Below are the code and all the weights of a small trained network. Each question names an input and a class and asks about switching units off, where a switched-off unit gives its printed mean instead of its output.

import numpy as np


def w(rows, s, z=0):
    codes = np.array(rows[::2]) - 128.0
    scale = np.full(codes.shape[1], s)
    scale[-1] = z or s
    return codes * scale


def norm(h):
    return h / np.sqrt((h * h).mean(-1, keepdims=True) + 1e-5)


def f(y):
    return y / 2 * (1 + np.tanh(0.7978845608 * (y + 0.044715 * y**3)))


def log_softmax(a):
    a = a - a.max(-1, keepdims=True)
    return a - np.log(np.exp(a).sum(-1, keepdims=True))


def net(x, mask):
    res = np.array(x, float).reshape(1, 2) / 4 @ E
    u = 0
    for l in range(2):
        y = f(norm(res) @ A[l][:, :-1].T + A[l][:, -1])
        res = res + np.where(mask[u : u + 7], y, B[l][:, -1]) @ B[l][:, :-1]
        u += 7
    return log_softmax(norm(res)[-1] @ U[:, :-1].T + U[:, -1])


A, B = {}, {}
E = w([
[107,223,141,130,198,119,177,188,105,38],'x0',
[86,88,65,136,63,2,101,149,187,175],'x1',
],0.0047)
A[0] = w([
[120,209,149,118,207,115,230,130,103,46,120],'L0N1',
[138,196,145,125,189,135,214,148,95,29,184],'L0N2',
[114,206,156,112,164,137,198,141,106,48,57],'L0N3',
[111,205,142,130,171,146,215,160,112,2,200],'L0N4',
[154,123,155,109,119,172,106,105,104,149,2],'L0N5',
[100,162,97,124,146,84,130,148,127,98,73],'L0N6',
[86,122,72,135,111,84,124,157,161,143,27],'L0N7',
],0.0069,0.002)
B[0] = w([
[141,211,58,55,158,121,205,227,27,80,239],'L0N1',
[35,186,43,106,166,22,202,191,150,67,244],'L0N2',
[123,157,82,61,153,150,205,187,160,104,214],'L0N3',
[79,228,51,201,178,94,221,213,2,18,255],'L0N4',
[161,125,138,121,169,80,63,118,48,127,151],'L0N5',
[195,80,143,131,156,207,130,124,126,148,158],'L0N6',
[83,132,115,98,89,102,116,114,199,115,172],'L0N7',
],0.0055,0.0094)
A[1] = w([
[192,69,138,122,126,196,117,100,89,174,123],'L1N1',
[198,112,134,135,95,215,130,72,112,208,57],'L1N2',
[193,97,169,108,151,199,81,82,46,164,19],'L1N3',
[92,161,183,123,113,129,153,127,176,132,100],'L1N4',
[207,96,156,114,189,189,101,93,65,86,19],'L1N5',
[104,253,129,139,168,93,195,209,83,74,236],'L1N6',
[69,219,114,174,157,127,210,235,71,70,251],'L1N7',
],0.0061,0.0022)
B[1] = w([
[128,204,161,112,146,170,134,154,109,83,155],'L1N1',
[145,181,135,149,216,149,165,169,126,56,154],'L1N2',
[230,168,188,247,140,137,76,72,163,85,161],'L1N3',
[154,120,94,102,98,134,94,118,110,159,125],'L1N4',
[130,55,115,115,82,134,93,127,179,133,146],'L1N5',
[87,188,50,58,159,76,184,254,69,69,244],'L1N6',
[94,183,40,42,189,50,184,197,66,62,251],'L1N7',
],0.0074,0.013)
U = w([
[48,240,20,22,242,40,228,250,21,13,233],'0',
[255,219,240,233,250,222,34,46,141,19,193],'1',
[29,52,245,113,228,215,220,60,1,220,2],'2',
[48,42,83,68,34,45,43,47,225,227,234],'3',
],0.0072,0.0054)

Each question gives the input, the list of numbers given to net, and the class t.
The units are the neurons (one row each of A and B). Each row of codes is followed by its name. A weight is (code - 128) times the scale printed after its matrix; where a second scale follows, it is the last column's (A, B and U).
mask holds one flag per neuron, layer by layer. A switched-off neuron (its flag False) gives its mean, the last column of its row in B, instead of its output. The means were averaged over made-up inputs and are rounded, as every weight is.
A unit's drop is (log p(t) with every unit on - log p(t) with that unit switched off) / (log p(t) with every unit on - log p(t) with every unit switched off).
most important unit: the unit with the biggest drop
top k neurons: the k neurons with the biggest drops, biggest first
top k neurons in layer l: the k neurons of layer l with the biggest drops, biggest first
drop when u is switched off: that unit's drop, to one decimal
input [-2,-2], class 1: top 3 neurons -> L0N2, L0N4, L0N1
input [-3,5], class 3: most important unit -> L0N4
input [-5,-1], class 1: top 3 neurons -> L0N2, L0N4, L0N1
input [-2,1], class 3: top 3 neurons -> L0N4, L0N1, L0N2
input [-6,-3], class 1: top 2 neurons -> L0N4, L0N2
input [-3,4], class 3: top 2 neurons -> L0N4, L0N1
input [1,5], class 3: top 2 neurons -> L0N4, L0N1
input [-2,-1], class 1: top 3 neurons -> L0N2, L0N4, L0N1
input [-2,2], class 3: top 3 neurons -> L0N4, L0N1, L0N2
input [-5,-2], class 1: top 2 neurons in layer 0 -> L0N2, L0N4
input [-3,-1], class 1: top 3 neurons -> L0N2, L0N4, L0N1
input [-4,-3], class 1: top 2 neurons -> L0N2, L0N4
input [1,6], class 3: top 3 neurons in layer 0 -> L0N4, L0N1, L0N2
input [-5,7], class 3: most important unit -> L0N4
input [-5,2], class 3: drop when L0N4 is switched off -> 0.9
input [-8,4], class 3: drop when L1N7 is switched off -> 0.3
input [-3,-4], class 1: drop when L0N2 is switched off -> 1.0
